Below are the code and all the weights of a small trained network. Each question names an input and a class and asks about switching units off, where a switched-off unit gives its printed mean instead of its output.

import numpy as np


def w(rows, s, z=0):
    codes = np.array(rows[::2]) - 128.0
    scale = np.full(codes.shape[1], s)
    scale[-1] = z or s
    return codes * scale


def f(y):
    return y / 2 * (1 + np.tanh(0.7978845608 * (y + 0.044715 * y**3)))


def log_softmax(a):
    a = a - a.max(-1, keepdims=True)
    return a - np.log(np.exp(a).sum(-1, keepdims=True))


def net(x, mask):
    res = np.array(x, float).reshape(1, 4) / 4 @ E
    y = f(res @ A[0][:, :-1].T + A[0][:, -1])
    res = res + np.where(mask, y, B[0][:, -1]) @ B[0][:, :-1]
    return log_softmax(res[-1] @ U[:, :-1].T + U[:, -1])


A, B = {}, {}
E = w([
[62,106,129,30,165],'x0',
[119,125,123,130,120],'x1',
[152,9,138,152,168],'x2',
[171,120,1,100,129],'x3',
],0.0098)
A[0] = w([
[95,248,112,80,112,112],'neuron 0',
[169,137,123,171,104,32],'neuron 1',
[112,170,113,161,100,102],'neuron 2',
[163,139,80,147,137,126],'neuron 3',
[151,144,117,204,113,4],'neuron 4',
[141,19,139,106,159,114],'neuron 5',
[105,141,138,83,148,104],'neuron 6',
[92,97,137,6,136,18],'neuron 7',
[94,128,207,160,107,68],'neuron 8',
[107,136,166,134,134,89],'neuron 9',
[157,115,19,84,121,25],'neuron 10',
[99,114,119,80,130,22],'neuron 11',
[102,123,184,126,118,40],'neuron 12',
[111,129,191,115,131,110],'neuron 13',
[144,71,126,166,124,92],'neuron 14',
],0.021,0.0029)
B[0] = w([
[220,7,165,123,61,249],'neuron 0',
[79,158,137,200,135,173],'neuron 1',
[158,97,109,180,122,165],'neuron 2',
[100,173,129,91,145,180],'neuron 3',
[115,195,142,213,140,184],'neuron 4',
[206,38,165,120,45,233],'neuron 5',
[118,160,110,183,111,175],'neuron 6',
[112,214,112,250,163,241],'neuron 7',
[82,176,99,43,159,211],'neuron 8',
[124,118,111,101,163,163],'neuron 9',
[60,139,113,9,176,245],'neuron 10',
[100,183,152,169,138,171],'neuron 11',
[96,112,131,72,144,178],'neuron 12',
[114,128,101,72,154,187],'neuron 13',
[186,86,115,165,96,182],'neuron 14',
],0.023,0.015)
U = w([
[195,85,149,99,98,53],'0',
[90,162,100,3,209,57],'1',
[118,211,132,202,171,248],'2',
],0.011,0.0016)

Each question gives the input, the list of numbers given to net, and the class t.
The units are the neurons (one row each of A and B). Each row of codes is followed by its name. A weight is (code - 128) times the scale printed after its matrix; where a second scale follows, it is the last column's (A, B and U).
mask holds one flag per neuron, in row order. A switched-off neuron (its flag False) gives its mean, the last column of its row in B, instead of its output. The means were averaged over made-up inputs and are rounded, as every weight is.
A unit's drop is (log p(t) with every unit on - log p(t) with that unit switched off) / (log p(t) with every unit on - log p(t) with every unit switched off).
The circuit of an input: a set's keep is (log p(t) with only the set's units on - log p(t) with every unit switched off) / (log p(t) with every unit on - log p(t) with every unit switched off). Starting from the 12 units with the biggest drops (on a tie, the unit counted first), units are removed one at a time, each time the one whose removal leaves the highest keep (on an exact tie, the one counted first), for as long as the keep stays at least 0.8.
circuit, biggest first: the units of the circuit, biggest drop first
top k neurons: the k neurons with the biggest drops, biggest first
drop of u: that unit's drop, to one decimal
input [-3,-2,-4,6], class 1: circuit, biggest first	[neuron 10]
input [-3,2,1,0], class 2: top 2 neurons	[neuron 0; neuron 5]
input [-6,-8,-2,6], class 1: top 2 neurons	[neuron 10; neuron 7]
input [-6,6,2,-4], class 2: top 2 neurons	[neuron 10; neuron 4]
input [-6,0,2,7], class 1: top 2 neurons	[neuron 10; neuron 7]
input [-6,0,-7,-1], class 0: top 2 neurons	[neuron 0; neuron 7]
input [-8,-4,6,-8], class 1: top 2 neurons	[neuron 8; neuron 7]
input [7,-4,-6,5], class 2: top 4 neurons	[neuron 7; neuron 5; neuron 11; neuron 6]
input [8,7,4,-7], class 2: top 4 neurons	[neuron 7; neuron 10; neuron 6; neuron 11]
input [-8,1,-8,-2], class 0: top 4 neurons	[neuron 0; neuron 7; neuron 11; neuron 6]
input [4,3,6,-7], class 1: top 4 neurons	[neuron 8; neuron 0; neuron 13; neuron 12]
input [-7,8,4,6], class 2: top 3 neurons	[neuron 4; neuron 1; neuron 8]
input [4,-1,-5,0], class 0: drop of neuron 0	6.8
input [8,5,2,-4], class 2: circuit, biggest first	[neuron 7]
input [6,7,-8,-3], class 0: drop of neuron 0	8.5
input [-6,0,1,8], class 1: drop of neuron 7	0.0
